Below is a small trained network, with its code and all its weights. Each question gives an input and a class and asks what happens when units are switched off, that is, made to give their printed mean instead of their output.

import numpy as np


def w(rows, s, z=0):
    codes = np.array(rows[::2]) - 128.0
    scale = np.full(codes.shape[1], s)
    scale[-1] = z or s
    return codes * scale


def norm(h):
    return h / np.sqrt((h * h).mean(-1, keepdims=True) + 1e-5)


def f(y):
    return np.maximum(y, 0)


def log_softmax(a):
    a = a - a.max(-1, keepdims=True)
    return a - np.log(np.exp(a).sum(-1, keepdims=True))


def net(x, mask):
    res = np.array(x, float).reshape(1, 7) / 4 @ E
    u = 0
    for l in range(4):
        y = f(norm(res) @ A[l][:, :-1].T + A[l][:, -1])
        res = res + np.where(mask[u : u + 6], y, B[l][:, -1]) @ B[l][:, :-1]
        u += 6
    return log_softmax(norm(res)[-1] @ U[:, :-1].T + U[:, -1])


A, B = {}, {}
E = w([
[135,98,95,110,117,123],'x0',
[159,201,234,162,141,202],'x1',
[164,64,117,155,91,97],'x2',
[169,127,192,160,64,133],'x3',
[142,127,132,31,19,176],'x4',
[240,71,157,165,161,223],'x5',
[110,121,55,2,119,190],'x6',
],0.0081)
A[0] = w([
[235,88,231,214,72,191,25],'0.n0',
[116,195,244,229,138,102,2],'0.n1',
[118,111,123,91,88,77,32],'0.n2',
[104,129,100,100,35,43,56],'0.n3',
[114,176,205,199,134,112,14],'0.n4',
[121,78,89,254,173,10,41],'0.n5',
],0.018,0.0036)
B[0] = w([
[255,137,101,97,34,156,252],'0.n0',
[81,193,195,165,169,141,241],'0.n1',
[101,153,110,154,91,144,160],'0.n2',
[80,119,138,115,79,101,200],'0.n3',
[95,184,167,163,159,127,202],'0.n4',
[164,66,96,145,205,58,251],'0.n5',
],0.028,0.015)
A[1] = w([
[83,126,77,64,162,201,200],'1.n0',
[24,102,71,75,82,115,118],'1.n1',
[26,44,164,102,32,125,72],'1.n2',
[114,98,114,222,105,171,2],'1.n3',
[85,154,79,6,227,229,97],'1.n4',
[37,81,83,163,49,133,70],'1.n5',
],0.017,0.0023)
B[1] = w([
[131,146,52,126,208,177,192],'1.n0',
[27,164,74,103,36,150,255],'1.n1',
[9,165,76,106,59,106,239],'1.n2',
[189,168,90,172,104,96,129],'1.n3',
[204,201,47,63,245,154,216],'1.n4',
[16,106,161,112,53,116,224],'1.n5',
],0.014,0.0087)
A[2] = w([
[163,65,147,168,97,246,84],'2.n0',
[104,119,189,196,133,209,33],'2.n1',
[78,38,251,203,187,177,75],'2.n2',
[79,46,225,112,141,196,49],'2.n3',
[93,38,158,158,181,128,4],'2.n4',
[116,50,184,154,118,157,51],'2.n5',
],0.018,0.0036)
B[2] = w([
[226,57,118,68,79,141,227],'2.n0',
[18,105,150,213,190,248,209],'2.n1',
[217,123,167,75,48,145,253],'2.n2',
[126,104,154,169,128,170,133],'2.n3',
[133,77,115,155,142,124,220],'2.n4',
[144,75,136,123,105,159,128],'2.n5',
],0.015,0.0052)
A[3] = w([
[206,104,157,215,148,132,87],'3.n0',
[134,3,121,141,211,81,47],'3.n1',
[131,113,120,178,115,106,76],'3.n2',
[165,182,149,93,117,131,100],'3.n3',
[94,118,175,137,175,100,33],'3.n4',
[106,180,181,136,155,102,5],'3.n5',
],0.021,0.0034)
B[3] = w([
[19,91,143,71,105,124,251],'3.n0',
[181,109,59,184,127,4,251],'3.n1',
[142,98,96,180,145,168,156],'3.n2',
[79,19,171,127,143,164,203],'3.n3',
[162,71,133,141,95,159,182],'3.n4',
[97,150,164,156,159,167,187],'3.n5',
],0.02,0.011)
U = w([
[237,87,157,82,45,174,145],'0',
[23,134,79,102,65,109,145],'1',
[162,55,93,183,185,2,158],'2',
[101,179,246,195,192,162,173],'3',
[147,156,59,85,212,175,4],'4',
],0.015,0.0023)

Each question gives the input, the list of numbers given to net, and the class t.
The units are the neurons (one row each of A and B). Each row of codes is followed by its name. A weight is (code - 128) times the scale printed after its matrix; where a second scale follows, it is the last column's (A, B and U).
mask holds one flag per neuron, layer by layer. A switched-off neuron (its flag False) gives its mean, the last column of its row in B, instead of its output. The means were averaged over made-up inputs and are rounded, as every weight is.
A unit's drop is (log p(t) with every unit on - log p(t) with that unit switched off) / (log p(t) with every unit on - log p(t) with every unit switched off).
The circuit of an input: a set's keep is (log p(t) with only the set's units on - log p(t) with every unit switched off) / (log p(t) with every unit on - log p(t) with every unit switched off). Starting from the 12 units with the biggest drops (on a tie, the unit counted first), units are removed one at a time, each time the one whose removal leaves the highest keep (on an exact tie, the one counted first), for as long as the keep stays at least 0.8.
units of the circuit, in order: the units of the circuit, biggest drop first
top k neurons: the k neurons with the biggest drops, biggest first
k most important neurons of layer l: the k neurons of layer l with the biggest drops, biggest first
drop when u is switched off: that unit's drop, to one decimal
input [8,4,-7,3,-8,-6,-3], class 3: units of the circuit, in order	(0.n1)
input [6,2,-3,0,-3,-2,8], class 4: top 2 neurons	(0.n0; 0.n5)
input [3,6,-8,-6,6,7,4], class 4: top 3 neurons	(0.n0; 1.n4; 0.n5)
input [4,7,-3,-5,-7,1,8], class 4: top 3 neurons	(0.n5; 0.n0; 0.n1)
input [-5,3,-6,-1,-4,4,6], class 4: top 3 neurons	(0.n0; 0.n5; 0.n1)
input [-7,4,7,-7,1,-6,-5], class 3: top 2 neurons	(0.n1; 0.n4)
input [-6,-6,-8,6,-1,4,-1], class 3: top 2 neurons	(0.n1; 0.n4)
input [-1,-1,-7,5,1,4,-4], class 0: top 2 neurons	(0.n0; 2.n0)
input [-4,0,-8,-8,0,-1,-2], class 4: 4 most important neurons of layer 0	(0.n5; 0.n0; 0.n1; 0.n3)
input [-3,1,-1,-1,-4,-1,3], class 2: top 3 neurons	(0.n1; 0.n0; 0.n3)
input [1,-1,-4,4,1,4,-8], class 3: 2 most important neurons of layer 2	(2.n2; 2.n1)
input [7,7,2,3,-8,-7,0], class 3: drop when 0.n1 is switched off	0.9
input [6,8,3,-2,-3,0,-2], class 3: drop when 0.n1 is switched off	1.4
input [-5,1,8,5,-4,0,2], class 0: units of the circuit, in order	(0.n0)
input [-5,1,-7,1,-8,4,-1], class 3: drop when 3.n2 is switched off	0.0
input [2,8,6,-5,4,1,8], class 4: 3 most important neurons of layer 0	(0.n0; 0.n5; 0.n3)
